Here is a tiny trained network, its code and every weight. The questions are about switching its units off for an input and a target symbol, where a switched-off unit gives its printed mean instead of its output.

import numpy as np


def w(rows, s, z=0):
    codes = np.array(rows[::2]) - 128.0
    scale = np.full(codes.shape[1], s)
    scale[-1] = z or s
    return codes * scale


def f(y):
    return y / 2 * (1 + np.tanh(0.7978845608 * (y + 0.044715 * y**3)))


def softmax(a):
    e = np.exp(a - a.max(-1, keepdims=True))
    return e / e.sum(-1, keepdims=True)


def log_softmax(a):
    a = a - a.max(-1, keepdims=True)
    return a - np.log(np.exp(a).sum(-1, keepdims=True))


def net(x, mask):
    ids = ['ΓΘΠΦαβδζτψ'.index(c) for c in x.split()]
    T = len(ids)
    res = E[ids] + P[:T]
    u = 0
    for l in range(3):
        q, k, v = (res @ M[l].T for M in (Q, K, V))
        z = softmax(np.where(np.tri(T) > 0, q @ k.T / 2**0.5, -1e9)) @ v
        res = res + np.where(mask[u], z, O[l][:, -1]) @ O[l][:, :-1]
        u += 1
        y = f(res @ A[l][:, :-1].T + A[l][:, -1])
        res = res + np.where(mask[u : u + 8], y, B[l][:, -1]) @ B[l][:, :-1]
        u += 8
    return log_softmax(res[-1] @ U[:, :-1].T + U[:, -1])


Q, K, V, O, A, B = {}, {}, {}, {}, {}, {}
E = w([
[114,230,122,130,20,89,252,137,118],'Γ',
[141,212,56,94,170,103,24,79,131],'Θ',
[217,207,170,133,103,175,239,141,94],'Π',
[166,101,95,226,89,109,243,87,61],'Φ',
[187,80,177,132,182,121,101,109,191],'α',
[121,130,93,121,48,119,181,85,196],'β',
[158,196,214,92,126,75,90,112,125],'δ',
[164,185,89,203,175,99,104,92,28],'ζ',
[94,82,179,156,116,232,104,46,27],'τ',
[170,226,122,188,74,237,164,196,12],'ψ',
],0.013)
P = w([
[129,145,254,210,157,136,144,95,201],'0',
[199,121,117,82,86,158,131,160,130],'1',
[186,121,98,82,94,143,140,140,116],'2',
[161,139,105,84,109,135,142,131,127],'3',
[152,134,113,110,110,129,127,113,126],'4',
[135,152,118,111,123,124,125,112,126],'5',
[140,134,119,139,116,122,106,98,132],'6',
[117,151,127,132,128,113,114,110,148],'7',
[118,148,131,152,128,109,107,101,151],'8',
[113,143,134,161,121,102,116,100,160],'9',
],0.0076)
Q[0] = w([
[36,27,145,39,128,172,117,177,87],'0.h0',
[254,183,158,175,123,114,156,86,144],'0.h0',
],0.0084)
K[0] = w([
[216,190,118,167,156,31,157,225,255],'0.h0',
[51,45,81,80,135,198,83,66,101],'0.h0',
],0.0083)
V[0] = w([
[181,187,74,212,197,47,141,253,124],'0.h0',
[132,145,156,202,185,193,77,26,52],'0.h0',
],0.0046)
O[0] = w([
[254,212,104,209,156,96,46,224,71,51],'0.h0',
[35,148,112,67,203,141,173,82,129,251],'0.h0',
],0.0091,0.0028)
A[0] = w([
[124,154,14,101,191,87,52,90,99,147],'0.n0',
[42,223,79,116,73,150,163,165,110,133],'0.n1',
[136,163,134,175,51,230,70,180,92,87],'0.n2',
[97,87,170,40,198,150,176,122,186,158],'0.n3',
[91,203,152,51,111,188,217,114,165,201],'0.n4',
[100,125,119,144,110,51,79,77,217,195],'0.n5',
[213,173,145,60,120,116,96,152,166,254],'0.n6',
[152,177,160,254,63,68,127,99,74,172],'0.n7',
],0.0064,0.0026)
B[0] = w([
[103,228,167,138,152,199,104,135,110,139],'0.n0',
[144,67,108,169,166,77,52,139,195,195],'0.n1',
[84,72,119,234,160,202,62,119,190,147],'0.n2',
[70,112,108,135,149,124,18,71,115,211],'0.n3',
[170,96,124,253,60,134,102,104,110,253],'0.n4',
[159,109,169,119,75,203,36,74,90,172],'0.n5',
[179,133,123,25,54,154,92,186,160,174],'0.n6',
[51,141,146,105,156,67,240,194,132,199],'0.n7',
],0.0057,0.0078)
Q[1] = w([
[2,86,228,155,151,154,118,46,114],'1.h0',
[247,92,112,83,156,123,145,224,175],'1.h0',
],0.0056)
K[1] = w([
[125,160,253,178,139,104,157,111,122],'1.h0',
[106,79,77,94,75,116,133,105,52],'1.h0',
],0.0072)
V[1] = w([
[204,154,23,95,10,164,142,122,55],'1.h0',
[21,182,169,38,102,140,2,59,80],'1.h0',
],0.0039)
O[1] = w([
[133,205,45,106,107,254,204,103,179,144],'1.h0',
[56,216,98,86,62,138,152,142,114,3],'1.h0',
],0.0093,0.0027)
A[1] = w([
[143,191,35,129,37,121,165,222,151,129],'1.n0',
[129,222,79,50,119,153,28,157,182,110],'1.n1',
[230,222,207,128,95,192,145,145,39,100],'1.n2',
[96,130,155,192,164,97,1,98,213,126],'1.n3',
[169,127,140,33,94,26,148,125,169,248],'1.n4',
[235,72,139,124,91,159,156,177,225,152],'1.n5',
[125,221,47,127,240,117,183,162,54,125],'1.n6',
[215,43,120,155,118,147,48,88,148,216],'1.n7',
],0.0057,0.0019)
B[1] = w([
[176,73,72,216,116,97,99,78,59,200],'1.n0',
[102,84,115,104,150,185,155,132,126,161],'1.n1',
[182,254,167,155,162,132,112,122,110,178],'1.n2',
[153,102,118,132,152,196,191,125,35,242],'1.n3',
[108,102,59,103,72,119,90,156,56,167],'1.n4',
[131,131,140,117,138,66,93,158,219,231],'1.n5',
[88,114,83,94,191,68,102,84,163,164],'1.n6',
[163,63,127,119,236,166,128,102,147,254],'1.n7',
],0.007,0.0068)
Q[2] = w([
[69,70,208,155,110,164,62,1,52],'2.h0',
[172,119,106,74,144,120,86,170,154],'2.h0',
],0.0055)
K[2] = w([
[116,120,253,175,125,63,131,169,63],'2.h0',
[118,163,36,132,64,133,148,74,125],'2.h0',
],0.0054)
V[2] = w([
[49,42,93,158,175,135,221,114,99],'2.h0',
[220,58,116,44,254,250,124,34,107],'2.h0',
],0.0046)
O[2] = w([
[107,94,2,126,157,121,161,170,162,104],'2.h0',
[60,126,220,153,160,142,180,201,176,252],'2.h0',
],0.0095,0.0045)
A[2] = w([
[43,194,146,146,177,190,152,123,179,179],'2.n0',
[156,114,70,121,171,85,134,132,125,193],'2.n1',
[115,73,105,173,104,75,148,72,70,86],'2.n2',
[141,117,58,156,169,198,85,163,178,7],'2.n3',
[109,131,184,158,82,65,230,156,125,190],'2.n4',
[106,189,190,163,77,213,135,81,142,140],'2.n5',
[181,148,158,153,143,154,14,253,113,135],'2.n6',
[55,107,183,199,85,130,150,186,114,175],'2.n7',
],0.0064,0.0018)
B[2] = w([
[171,136,68,84,82,174,64,138,242,232],'2.n0',
[38,117,68,64,119,76,132,115,110,174],'2.n1',
[154,161,142,68,193,105,97,193,38,254],'2.n2',
[161,61,100,73,94,153,204,243,130,182],'2.n3',
[226,95,123,89,156,140,109,133,137,243],'2.n4',
[206,164,137,80,123,253,184,116,161,195],'2.n5',
[36,115,199,178,95,158,123,209,38,211],'2.n6',
[199,51,99,21,141,140,28,121,132,251],'2.n7',
],0.0053,0.0062)
U = w([
[207,111,86,129,132,82,49,141,98,129],'Γ',
[127,147,115,71,123,158,156,126,129,80],'Θ',
[174,137,184,181,167,132,166,90,130,5],'Π',
[153,110,90,76,175,116,254,176,97,141],'Φ',
[124,81,174,56,143,97,44,164,178,154],'α',
[125,93,110,165,93,139,165,73,216,205],'β',
[128,145,192,84,98,102,110,125,57,155],'δ',
[99,162,144,177,193,86,80,125,114,174],'ζ',
[74,110,91,94,112,118,122,162,90,89],'τ',
[113,105,121,207,161,142,119,173,112,109],'ψ',
],0.0064,0.0029)

Each question gives the input, a string of symbols that net reads in full, and the target symbol t.
The units are the heads (2 rows each of Q, K, V and O) and the neurons (one row each of A and B). Each row of codes is followed by its name. A weight is (code - 128) times the scale printed after its matrix; where a second scale follows, it is the last column's (O, A, B and U).
mask holds one flag per unit, layer by layer, with each layer's heads first. A switched-off unit (its flag False) gives its mean, the last column of its rows in O or B, instead of its output. The means were averaged over made-up inputs and are rounded, as every weight is.
A unit's drop is (log p(t) with every unit on - log p(t) with that unit switched off) / (log p(t) with every unit on - log p(t) with every unit switched off).
The circuit of an input: a set's keep is (log p(t) with only the set's units on - log p(t) with every unit switched off) / (log p(t) with every unit on - log p(t) with every unit switched off). Starting from the 12 units with the biggest drops (on a tie, the unit counted first), units are removed one at a time, each time the one whose removal leaves the highest keep (on an exact tie, the one counted first), for as long as the keep stays at least 0.8.
units of the circuit, in order: the units of the circuit, biggest drop first
most important unit: the unit with the biggest drop
top k neurons: the k neurons with the biggest drops, biggest first
top k neurons in layer l: the k neurons of layer l with the biggest drops, biggest first
input δ α β τ α β δ Θ Π Γ, target δ: top 2 neurons	2.n2, 1.n7
input τ Γ Φ Φ α ψ Γ Π Θ δ, target τ: units of the circuit, in order	1.h0, 0.h0, 2.h0, 0.n3
input Φ ψ α Φ τ Θ β, target Φ: most important unit	2.h0
input Γ Φ τ Φ Φ Γ α, target Γ: units of the circuit, in order	2.h0, 0.n7, 1.n7, 1.n3
input δ ψ Γ Φ α δ Θ, target Θ: top 2 neurons	0.n0, 1.n1
input τ β β Γ ψ α Φ Π Θ Φ, target τ: units of the circuit, in order	1.h0, 0.h0, 0.n3
input δ Π Γ Γ Θ Γ Π τ, target δ: units of the circuit, in order	2.h0, 1.h0
input Γ ζ ψ, target ψ: units of the circuit, in order	0.n2, 2.n6, 0.h0
input Γ α Φ τ, target Γ: units of the circuit, in order	2.h0, 0.n7, 0.h0
input Π Θ β α α ζ ζ, target ζ: top 2 neurons	1.n6, 0.n0
input β α α Γ τ α α, target β: units of the circuit, in order	0.h0, 2.n7
input Γ τ ψ, target Γ: top 4 neurons in layer 0	0.n7, 0.n4, 0.n3, 0.n1
input Γ Φ β τ α α α δ, target Γ: top 2 neurons in layer 0	0.n7, 0.n4
input Γ ψ τ Γ, target Γ: most important unit	2.h0
input α α τ, target α: top 2 neurons	2.n7, 1.n3
input Φ α Θ β α Γ τ, target Φ: top 2 neurons	0.n7, 2.n3
input Γ ψ ζ, target ζ: top 3 neurons in layer 1	1.n6, 1.n2, 1.n3
input δ α α Γ α α β τ α β, target δ: top 2 neurons	2.n2, 1.n3
input α ψ Γ Π Φ Φ, target Φ: top 3 neurons	0.n7, 0.n4, 0.n5
input β τ α α ψ α α Θ, target β: top 2 neurons in layer 2	2.n0, 2.n2
input Π ψ Γ, target Γ: top neuron in layer 1	1.n0
input β Π α Φ δ, target δ: top 2 neurons in layer 2	2.n6, 2.n0
input α τ ψ Φ δ Θ δ Γ Γ, target α: top 2 neurons in layer 1	1.n7, 1.n0
